(in the rows, 128 means zero)
Each row is followed by its class number.
[101 138 161 100 128 123 122 130 123 125 143 115 129 117 136 104 160 114
 124 148 124 165 126 128 138 135 125 115 124 118 131 117 153 159  98 121
 106 111 144 137 112 116 144 132 150 116 125 130 150 112 134 135]
7
[ 98 117 117 158 128 128 141 135 133 141 131 106 109 136 106 123 110 130
  98 110 139 132 133 127 132 120 124 167 143 140 121 130 127 128 113 126
 112 106 146 150 117 109 148 118 121 145 184 112 130 147  90 153]
2
[109 129 111 137 140 120 149 112 136 124 135 123 129 123 117 132 110 127
 129 137 132 117 135 129 122 129 116 152 156 130 118 123 127 135 119 144
 133 150 122 153 117 129 124 134 127 129 134 114 122 153 103 143]
6
[128 188  96 147 134 137 126 118  78 127 152 174 109 101 177 131 133 122
 124 134 164 181 126 117 120 143 143  79 177 134 135 110 174 157  82 153
  97 144 133 120 101 123 109 149 156 129 105 166  91  90 134  95]
1
[129 128 158 114 140 153 117 147 113 126 149 123 150 118 145 116 158 130
 126 132 118 156 106 129 127 136 156 136 148 137 150 113 137 135 143 113
 104 110 135 128 102 121 124 128 127 118 116 130 121 115 144 127]
5
[124 121 145 158 114 135 103 150 149 135 104 123 118 137 117 104 127 113
 114 110 117 113 144 129 141 134 118 137 129 155 126 124 127  90 144 112
 120  81 143 132 114 108 149  87 116 124 124 123 146 174 115 115]
2
[117 133 119 154  83 160 144 151 101 138 129 135 111 124 148 129  86 114
 145 158 179  88 146 122 106 141 146  97 120 159  92 134 184  75  95 133
 145  94 136 132 118 137 180 102 135 148 131 166 138  98 119  38]
4
[109 160  98 130 113 142 137 145 142 138 128 144 141 133  80 130 121 171
 121 120 139 134 141 120 141 148 123 147 133 130 147 129 137 167 135 152
 131 140 142 152 119 107 132 127 116 140 144 103 161 140  88 115]
10
[114 103  77 139 183 131 168 139 117 105  83  60 151 117 122 126  95 123
 139 131 148 121 116 132 106 150  91 135 169 155 108 123 167 132 112 128
 101 133 140 151 133 134 169 114 114 145 189 108 112 148 135 113]
0
[138 139 125 118 111 141 115 145 125 118 106 141 135 112 137 104  99 133
 111 157 145 159 118 122 118 127 153  91 147 141 125 106 138 125 121 121
  97 105 144 135  88 104 136 100 125 136 112 125 103 127 154 102]
0
[132 121 154 142 114 142 116 157 144 124 115 133 126 137 128 122 119 120
 131 127 111 107 131 126 120 121 131 146 103 128 124 131 116  98 145 121
 146 116 131 120 115 135 130 113 118 120 125 128 125 127 125 106]
8
[167 142  68 127  58 124  58 149 122  66 105 108  87 133 152 141 102 109
  89  61 188 136 118 108 152 167 141  82 151 128  98 144  83 170 150 166
  89  43 149 136 164 151 141 109 133 183 238 137  96 107 109 166]
10
[126 135 120 154 130 129 142 137 132 138 129 112 131 133 107 137 117 125
 112 126 139 114 137 133 147 129 125 156 140 121 121 127 135 168 108 146
 109 135 140 150 136 114 129 133 134 147 163 140 115 125 120 156]
2
[115 133 134 128 113 136 130 148 156 134  94 115 144 128 103 123 119 112
 129 140 119 108 145 116 133 142 109 128 124 127 121 114 138 126 145 121
 131 119 136 127 101 112 142 111  95 105 132 134 142 163 115 120]
1
[130 118 109 132  99 139 113 125 129 151 174 154 111 133 114 140 129 126
  91 105 138 135 137 129 135 135 134 145 172 150 140 135 120 115 135 119
 113  94 132 140 135  97  99 118 136 133 145 143 108 168  83 129]
2
[120 135 130 159 121 117 118 138 129 132 122 115 119 134 113 126 125  98
 100 125 119 126 151 123 113 128 138 160 120 146 124 123 133 101 140 134
 107  99 144 134 109 127 148 111 108 122 118 143 130 126 130 119]
1
[131 128 130 143 119 106 120 129 152 142 125 163 136 110 103 157 135 114
 111 133 122  82 125 123 118 139 140 167 159 137 145 143  99  93 113 103
 142 114 135 137 135 121 134 132 144 123 130 152 102 160  79 133]
5
[118 116 116 120 131 137 141 122 142 117 131 139 121 112 129 130 129 120
 118 109 125 135 135 117 122 123 120 113 133 131 127 138 105 116 136 116
 132 120 123 128 136 117 128 119 138 131 156 123 109 149 103 124]
3
[109 131  99 139 116 117 127 145 128 139 150 149 140 123 116 126 125 126
 137 129 136 118 120 129 128 118 140 157 164 132 122 113 140 119 113 116
 118 132 136 161 106 110 156 130 124 133 153 129 128 137 102 140]
9
[138 137 151 154 109 131 129 142 147 123 123 115 107 148 118 131 135  93
 121 137 132  89 150 137 109 111 135 136 114 126 125 127 148 111 151 136
 126 107 123 129 142 148 145 108 123 150 145 126 129 151 119 127]
1
[104 124 144 133 161 151 128 125 120 106 121 132 128 119 127 120 142 129
  93 130 143 183 143 121 136 120 142  82 115 150 157 133 125 170 123 115
 105 100 147 119  89 134 125 100 152 145 141 129  98  87 102 112]
5
[108 122 112 166 140  82 138 154 115 126 106 126  91 138 148 180  97 123
 157 154 158  96 126 136 133 127 120 175 164 122  76 127 118  93 130 157
 199 165 121 151  91 101 121 129 132 125 128 128 114 112 119 126]
8
[129 109 128 119 148 124 110 120 128 110 138 148 118 132 126 152 136 135
 131 122 106 131 125 118 117 110 122 119 140 132 133 152  93  99 138 132
 141 142 123 133 140 132 108 122 147 122 158 113 107 160 119 124]
7
[129 128 132 115 101 128 137 115 154 138 103 138 121 114 111 136 127 118
 111 116 127 118 139 138 138 125 138 134 109 159 109 100 135 114 141 113
 136  74 129 148 107 110 153  99 121 112 142 125 151 125  96 118]
9
[112 127 149 125 113 126 134 136 131 141 136 121 116 124 124 102 123 127
 125 129 154 147 141 141 125 153 148 112 139 120 150 103 155 173 100 120
 109 111 135 130 101 136 151 110 131 137 120 145 145 111 115 104]
5
[178  73  97  97  50 120 145 173  89 164  89  79 140  49 121 174  35  70
 120 126 145 137 155 100 134  86 163 135 167 182 129 114 111 142 159 121
  93  80 136 185 116 125 114 121 122 145 169 162 107 163  96  73]
3
[122 185  89 153 155 109 141 161  78 139  59 149 115 138 107 164 198 122
 131 164 126 156 155  96 169  95 124 145 146 142 147 128 123 167  99 168
  69 121 165 155 124 134 115 152 145  97 109 144 137  54 126 134]
10
[107 128 115 130 158 118 111 107 115 136 101  95 109 130 132 149 115 151
 108 112 120 188 142 118 117 132 124 138 131 139 103 144  82 126 101 142
 116 108 170 127 101 109  83 130 142 101 152 126 113  44 120 132]
7
[136 125 152 145 120 141 127 129 146 128  99 136 113 144 116 126 133 121
 114 118 124 101 138 127 138 124 128 124 113 134 136 135 122 121 148 109
 124 105 138 130 112 133 126 107 114 125 124 131 138 135 121 116]
4
[115 143 101 110 110 114 114 142 152 135 119 143 146  99 109 150  91 116
 134  99 118 117 114 138 146 168 128 163 145  92 112 126 110 106 119 116
 148 164 135 161 102 108 129 136 126 142 160 121 154 123  83 141]
9
[121 136 149 147 106 137 112 140 148 124 138 134 116 147 128 106 125 114
 132 142 114 114 135 132 126 110 134 126 121 119 116 135 133  91 148 119
 116 110 147 128 108 120 123 122 119 141 118 103 138 151 145 111]
6
[110 127  99 129 124 135 127 138 130 135 130 119 137 138 110 136 113 131
 132 144 134 125 128 135 119 133 132 143 161 126 114 115 138 143 105 142
 114 134 131 146 137 111 136 141 127 144 177 122 111 137 118 149]
0
[124 132 108 166 119 116 145 147 162  96  98 172 147 137 108 152 112 137
 162 141 134  55  83 122 103 109 122 101 134 119  96 114 139  90 143 136
 113 155 106 134 163 120 138 116 154 159 148 127 176 175 133 177]
4
[137 140 127 113 145 122 128 130 130 142 184 155 122 154 128 146 129 101
 117 142 145 134 179 119 103 113 122 111 148 159 170 132 140 122  83 122
 111 133 119 149 149 136 139 105 142 165 156 143  99 144 153  98]
3
[135 117 130 116 125 140 148 124 120 145 144 115 122 140 106 128 140 139
 118 121 122 136 125 137 126 140 132 146 147 133 132 134 119 137 133 129
 119 129 117 145 151 129 138 134 125 133 165 124 140 133 117 145]
0
[123 122 132 138 151 115 145 101 139 117 136 126 118 130 136 146 147 107
 108 118 117 113 131 131 119 127 110 126 122 119 136 155 113 129 122 125
 141 141 128 141 129 124 122 110 150 123 158 131 126 136 109 123]
4
[ 94 125 117 129 135 123 130 138 121 147 129 111 120 139 104 133 119 135
 132 133 137 140 138 127 137 138 118 147 159 136 120 116 140 145 110 130
 128 153 131 136 114 123 125 144 128 126 156 122 136 142 122 140]
5
[ 94 132 144 135 112 138 136 143 129 127 110 146 119 129 118 151 112 103
 122 108 117  78 176 148 102 155 153 184 120 104 117 124 117 112 162 125
 132 115 126 138 102 132 101 123 110 121 121 121 130 174  80 139]
6
[ 93 133 139 114 155 153 143 138 110 106 124 109 134 109 142 108 138 143
 123 119 144 149 128 123 137 164 142 122 141 132 132 113 156 145 115 107
 107 117 143 121  95 127 131 117 143 131 126 129 120  99 112 123]
5
[119 124 133 146 137 136 123 120 121 120 135 148 122 126 148 116 129 131
 121 137 136 128 135 123 125 131 129 129 153 140 133 145 120 121 121 109
 132 118 134 124 115 133 147 133 143 136 132 125  85 159 112 124]
5
[107 130 130 117 137 142 146 146 125 101  79 167 129 129 121 148  87 138
 132 153 130  91 130 136 127 146 141 135 121 149  96 133 121  83 153 114
 150 136 117 139  96 127 138 101 127 139 146  94 118 133 111 121]
9
[163 144 136 105 189 152 152 135 150 125 121 126 156 103 127 134 164 177
 146  70 131 167  89 131 128 115 114 136 172 131 138 116 104 152 127  98
 115 134 128 141 121 131  90 136 127 103 120 114 131 129  71 132]
8
[105 125 110 119 108 127 132 113 147 122 130 129 140 125  96 133 154 133
 114 164 140 123 137 119 133 126 116 102 127 147 142 126 153 126 181 147
 131  70 139 142 127  87 139 119 116 131 121 131 159 169  94 116]
6
[135 130 107 127 129 132 128 112 150 123 145 140 140 103 135 142 127 142
 119  94 126 121 137 118 142 124 109 145 137 124 139 143 100 119 134 138
 151 112 134 151 131 105 143 109 128 134 149 126  96 179  82 129]
2
[129 129 129 103  52 148  69 120 144 165 161 129 145 142  94 115 154 147
  87 142  79 148 141 129 141 101 115 102 131 149 145 101 150 104 116 125
 123  84 165 144 171  93 127 125 157 128 108 139 170 187 134  95]
4
[131 118 116 120 165 147 137 171 145  94 181  65 145 140 112  76  50 133
 120 122 149 159 109 102 141 155 112 120 151 109 111 151 106 102  98 115
 118 182 144 138 111 123 184 113 150 168 111 130  94 104 151 167]
3
[182  98 150 125 130 151 117 113 143 138 135 146 133 132 134 133 111 156
 128 131  95 131 130 141  87  85 134 145 114 190 164 154  91  82 177 120
 170  95  99 135 148 110 102 123 136 127 134 101 109 188 114 117]
8
[140 155 130 163 142 141 139 137 112 115 152 144 123 154 136 119 111 101
 107 168 146 123 123 106 134 134 142 128 156 136 142 128 158 137 125 127
  87 140 143 131  89 134 112 122 139 134  88 137 102  79 155 114]
6
[119 140 141 140 138 131 124 134 132 120 145 145 120 112 129 113 140 116
 132 137 122 122 136 119 125 136 128 118 154 144 131 147 135 119 133 119
 116 121 147 139 111 120 133 125 153 120 119 132 107 166 116 109]
7
[147 112 139 127 154 121 128 106 148 104 131 169 100 149 133 146 127 120
 118 122  90 124 130 118 132  89 128 136 122 132 147 139  88 113 128 122
 123 119 121 139 130 144 142 131 147 121 156 103 101 171 139 139]
5
[131 118 149 145 118 140 132 127 155 135 114 154 144 128 120 112 145 127
 119 138 108 101 149 131 142 134 132 141 113 127 128 128 125 114 165 105
 141 104 136 144 115 103 146  95 136 118 108 123 146 154 117 118]
2
[118 122 142 162 135 131 125 159 146 165 130 118 126 149 103 120 121 129
 141 101 113 122 136 140 138 139 113 175 161 126 126 106 143 114 121 138
 127 126 128 143 143 115 154 133 131 127 126 132 158 149 117 153]
2
[ 80 131  93 145 130 135 147 141 129 123 107  97 148 138 112 147 101 137
 120 162 125 102 170 136  94 159 126 160 118 143 111 105 115 160 117 151
 134 131 158 164 115 124 119 111 111 122 142 135 148 119  99 133]
4
[113 152 171 118 139 138 140 144 109 110 129 108 106 103 155 108  93 126
 122 144 122 131 132 112 130 152 145 125 135 144 141 137 131 140 110 134
 117 116 154 127  86 142  93 136 132 118 108 133 116  74 121  86]
6
[182 108 189 148 113 156 146 168 109 133 124 161 133 137 152 101 135 121
 136 161 128 112 141 129 112 106 163 137 129 161 158 106 135 131 155 105
 112 115  92 134 142 163 127 110 133 145  92 148 109 127 167 127]
8
[124 130 127 126 141 146 118 146 142 104 121 134 133 124 132 118 119 114
 129 136 144 126 126 122 141 136 136 125 152 143 129 121 154 120 128 124
 113 102 136 148  91 123 158 113 129 140 133 108 116 134 118 116]
10
[104 128 110 138 141 119 145 116 128 125 143 138 130 129 113 135 111 125
 131 128 136 121 127 133 129 131 120 144 157 120 111 131 138 145 111 136
 121 147 125 149 118 122 132 151 135 134 148 123 130 142 109 146]
6
[ 94  90 184 152 157 137  94 149 135 115 131  80 131 162 129  71 105  96
 121 166 119 150 156 109 134 120 127 110 133 141 123 122 150 135 124 136
 117 145 123 108  97 157 174 107 137 131 125 121  96 135 158 103]
5
[107 129 123 130 141 127 125 111 118 123 161 153 118 140 137 124 129 122
  95 118 153 167 126 118 138 135 108 102 144 143 132 140 146 152 122 119
 136 121 129 142  98 104 153 116 141 126 144 130 130 137 119  98]
4
[125 123 147 104 148 146 120  93 170 134 155 142 142 142 100 128 160 146
 130 120 117 123 107 129 153 143 124 105 135 114 115 117 154 104 158 113
 165 129 112 123 145 116 198 150 144 137 145 110 129 168 125 169]
0
[141 142 180 141  24 157 158 125 152 155 163 203  74  83 102 148 120  89
  56 138 142 113 130 161 137 132 202 146 136 129  90 122 106 113 192 129
 123 108 106 141 118 128  82 117 131 170  89 137 102 155  93  98]
3
[144 140 153 103 128 142 135 159 130 125 117  94 134 135 128 122 113 143
 112 126 131 144 128 134 118 140 130 140 127 116 138 115 127 151 118 131
 117 116 148 135 113 132 121 110 124 125 121 133 124 107 130 123]
8
[106 111 123 127 138 137 148 115 107 140 141 103 117 151 112 139 114 124
 115 135 138 132 140 134 142 139 128 151 136 120 117 124 145 150 104 141
 135 152 113 136 141 135 161 156 131 146 152 131 129 109 118 157]
3
[ 84 109 143 197  93 139 146 146  86 168 137 139 125 202 129 123 115 115
 142 169 141 103 117 111 120 100 129 127  99 179 116 118 220 117 147 122
 123  92 114  81 101  76 207 101 124 113 164 115 145 101 181 104]
0
[123 143 111 153 106  93 139 107 148 143 173 144 129 137 118 144 155 144
 147 128 163 100  92 143 112 122 140 170 193 102  90 138 140 139 155 165
  92 150 116 143 119 113 103 149 127 132 131 125 144 125 124 191]
10
[108 152 107 166 126 125 124 141 143 131 124 112 120 141 121 126 126 115
 131 141 145 100 120 139 108 130 121 152 157 122 125 126 143 141 113 136
 113 140 149 141 114 130 113 132 108 134 136 121 129 145 104 121]
4
[ 97 126 116 138 140 107 125 148 126 126 141 112 149 126  97 133 113 102
 142 150 153  99 117 126 124 161 132 168 158 120  93 152 133 116  92 138
 114 150 131 154 106 127 184 126 116 126 142 148 131 134  97 127]
7
[120 109 176 167 125 144 131 147 119 129 100 111 148 127 134  91 100 119
 109 129 122 121 115 116 138 138 154 148 100 140 109 142 129 116 165 110
 104 100 136 112  89 125 185 102 111 132 129 117 122 119 140 128]
2
[111 164 100 152  99 162 154 132 164 189  92 170 110 143  72  87 103 136
 105 116 106 174 164 118 133 135 145 174 122 143 130  97 120 125 155 109
  95 109 139 134 108 121 152 130 131 112 112  82 124 122  84 145]
9
[126 110 158 136 138 128 123 133 126 149 191 135 138 149 139  96 125 130
 119 158 118 146 138 119 121 115 139 153 178 161 156 123 160 111 142 114
 117 118 108 138 140  96 146 136 167 146 112 122  96 152 119 137]
9
[139 139 163 148 106 147 110 155 119 148  94 154 115 167 131 107 105 105
 136 152 130 107 147 135  97  88 173 156 119 127 151 111 188 137 101 129
 101  93 128 130 120 144 177 137 145 143 169 104 110 128 170 110]
5
[118 121 127 157 102 146 106 133 133 144 111 137 111 139 119 121 130 125
 110 120 122 114 166 131 133 117 144 143 117 138 139 123 128 126 146 122
 137  87 143 135 113  97 121 118 125 124 147 126 127 160  95 133]
2
[144 124 147 145 129 125 131 133 140 117 146 157 127 127 133 131 129 104
 128 121 116  95 125 126 109 127 127 121 156 144 132 135 145 107 135 123
 125 123 106 130 154 131 143 115 152 135 152 137 109 174 124 107]
1
[111 157 157 112 145 100 112 147 136 128 117 145 127 134 119 129 126 112
 111 125 126 140 121 120 133 140 150 149 138 114 120 116 147 124 133 126
 122 135 128 129  99 108 137 121 154 107 115 114 133  97 112 108]
9
[120 134 140 132 105 149 116 141 132 136 130 140 117 142 115 118 103 112
 114 139 129 129 149 113 136 133 142 151 130 141 116 130 132 118 146 132
 131 113 123 139  97 111 138 122 124 121 132 119 126 127 105 110]
0
[134 147 180  95 109 108  98 122 131 153  59  88 165  84  77 108 150 138
  97 113 113 154 168 109 140  83 131 118  91 181 176 141 149 160 112 179
 150 117 110 156 153 117 133  61 183 133 196 125 155  74  81  70]
9
[142 108 171 122 110 158 119 152 141 135  75 188  76 131 129 125 137 152
 157  74  24  69 132 130 114 131 186 108 106 131 165 121  73  63 156  58
  94  49 179  95 129 165 144 151 114  88 172 122 109 194 178 138]
5
[125 135 144 126 126 144 120 131 130 134 125 142 138 130 108 121 142 125
 109 144 122 141 145 105 120 125 137 125 118 135 128 129 130 104 141 115
 120 103 148 141 112 128 169 119 134 114 113 133 142 147 119 121]
7
[104 126 130 147 115 129 137 124 125 144 145 133 117 155 105 134 108 144
 138 141 142 111 130 131 131 119 131 150 156 115 108 131 151 140 112 143
 116 142 134 143 113 125 160 137 138 142 153 119 119 143 121 159]
7
[145 122 160 101 125 139 119 120 129 142 122  99 129 129 125 108 115 141
 120 138 130 136 159 133 138 117 155 110 160 154 124 105 161 152 129 117
 105  81 155 152  90 117 131 119 161 108 109 146 124  99 109 119]
9
[192 124 135  86  88 188 126 165 209 191 154 129 144 191  54  81 150 210
 177 111  99  77 185 177 123 119 102 213 206  96 136 135  78 113  91 114
 128 142 139 192 165 121  63 113  91 107 122 129 124 186 110 136]
8
[150 116 149 184 150 148 156 127  78 154 109 106 118 123 108  90 106 156
  87 142 168 161 180 130 147 139 155 166 161 135 108 111 133 157  98 158
 116 125 147 159  93 152 210 142 117 125  31 206  55  93 168 159]
7
[124 126 139 146 131 145 143 147 116 125 135 130 103 153 117 116 137 114
 105 112 117 110 148 129 117 110 117 173 159 119 133 139 125 134 122 126
 126 157 125 158 134 137 117 132 134 130 172 116 130 152 129 149]
3
[121 136 121 134 129 145 122 130 136 128 144 148 131 129 127 131 122 128
 121 125 133 131 138 115 123 140 128 131 155 131 142 142 124 137 137 131
 126 126 130 130 120 116 124 136 142 134 158 129  97 162 104 127]
5
[137 148 129 129 148 138 123 138 115 132 135 124 129 127 120 111 143 144
 107 120 146 162 126 121 143 130 147 114 139 142 146 121 141 139 126 128
  99 119 150 140 100 117 135 103 132 132 119 134 127 103 145 127]
2
[ 79 140 149 173 117 108  86 210  88 113 157 115  77  79 226  70  66  61
  96 134 167 212 125  93 171 227 118 136 215 135  93  77 128 138   4 133
 116 129  97 129 152  77 154 167 130 171 126 167 103 174  87  72]
2
[131 102 121 121 128 138 111 136 150 135 124 104 135 145 111 139  97 131
 115  93 112 122 143 118 124 160 134 149 114 124 138 135  91 106 158 117
 138 104 138 131 119 109 122  99 119 116 157 125 147 124  92 141]
2
[129 126 127 114 127 110 124 124 128 134 133 185 129 130 104 157 142 120
  99 136 111 146 113 129  90 121 164  91 125 119 154 131 122 121 169 131
 117 118 118 122 140 110 131 131 158 117 157 136 135 146 116 128]
9
[119 121 143 138 115 138 115 138 134 127 119 124 116 150 118 125 131 119
 112 122 124 108 142 124 123 117 143 136 121 119 126 128 131 110 136 124
 124 113 139 138 111 124 130 107 126 123 133 132 138 132 119 118]
4
[106  92 109 136  67 137 122 105 124 128 152 138 147 134 109 126 146 143
  97 120 130  93 103 130 134 135 130 107 128 137 126 126 149 112 153  94
 117  83 150 137 119 105 170 100 118 137 151 149 171 165 114 142]
4
[155 100 115 180  80 146 160 125 131 133 170  94 142 134 147 112 118 113
 142 139 143  68 110 120  90  77  99 151 158 166 100 115 174 103 121 134
  94  88 120 128 181 134 120 132 113 133 145 149 127 161 147 123]
6
[110 115  85 130 104 134 118 114 120  99 178 155 124 139 134 112 119 124
 113 139 156 113 141 134 105 132 126 124 151 124 130 162 134 151 128 137
 131 138 121 142 115 127 126 115 140 144 172 135  84 178  90 119]
8
[124 124 129 128 132 142 135 128 134 128 154 141 119 129 125 113 156 122
 121 104 131 140 128 132 125 126 126 106 163 121 135 138 128 121 126 118
 112 115 129 135 141 125 163 118 148 141 148 132 115 158 111 132]
3
[117 112 119 149 132 142 132 131 139 137 148 110 154 115 113 116 116 133
 114 113 128 135 116 129 134 130 120 164 152 135 103 135 109 125 107 133
 123 147 123 153 128 106 128 118 133 135 167 127 128 133  95 160]
2
[127 144 137 111 147 135 130 124 119 110 111 127 133 109 120 123 133 136
 114 132 148 158 119 126 126 125 142 106 134 137 119 129 141 159 112 123
  87 115 149 138  94 121 106 120 147 120 127 132 125  91 132 129]
7
[118 129 125 149  96 138 117 142 143 126 137 148 138 140 116 114 120 126
 118 121 126  89 125 119 125 135 133 131 109 137 129 129 143  90 142 100
 143 114 141 121 107 110 151  91 127 126 142 131 136 110 117 112]
9
[121 143 114 142 132 123 155  89 125 129 147 153 128 107 124 130 130 132
 109 141 128 125 131 105 110 124 137 126 149 133 119 158 117 122 127 159
 114 144 116 130 147 129 126 146 146 130 155 131  85 151 111 119]
6
[125 121 157 129 103 133 122 119 134 123 104 136 108 141 127 123 128 118
 118 159 122 113 145 122 126 112 147 134 110 139 123 128 115 145 153 134
 128 106 119 121 111 144 125 126 123 110 134 115 126 149 113 123]
5
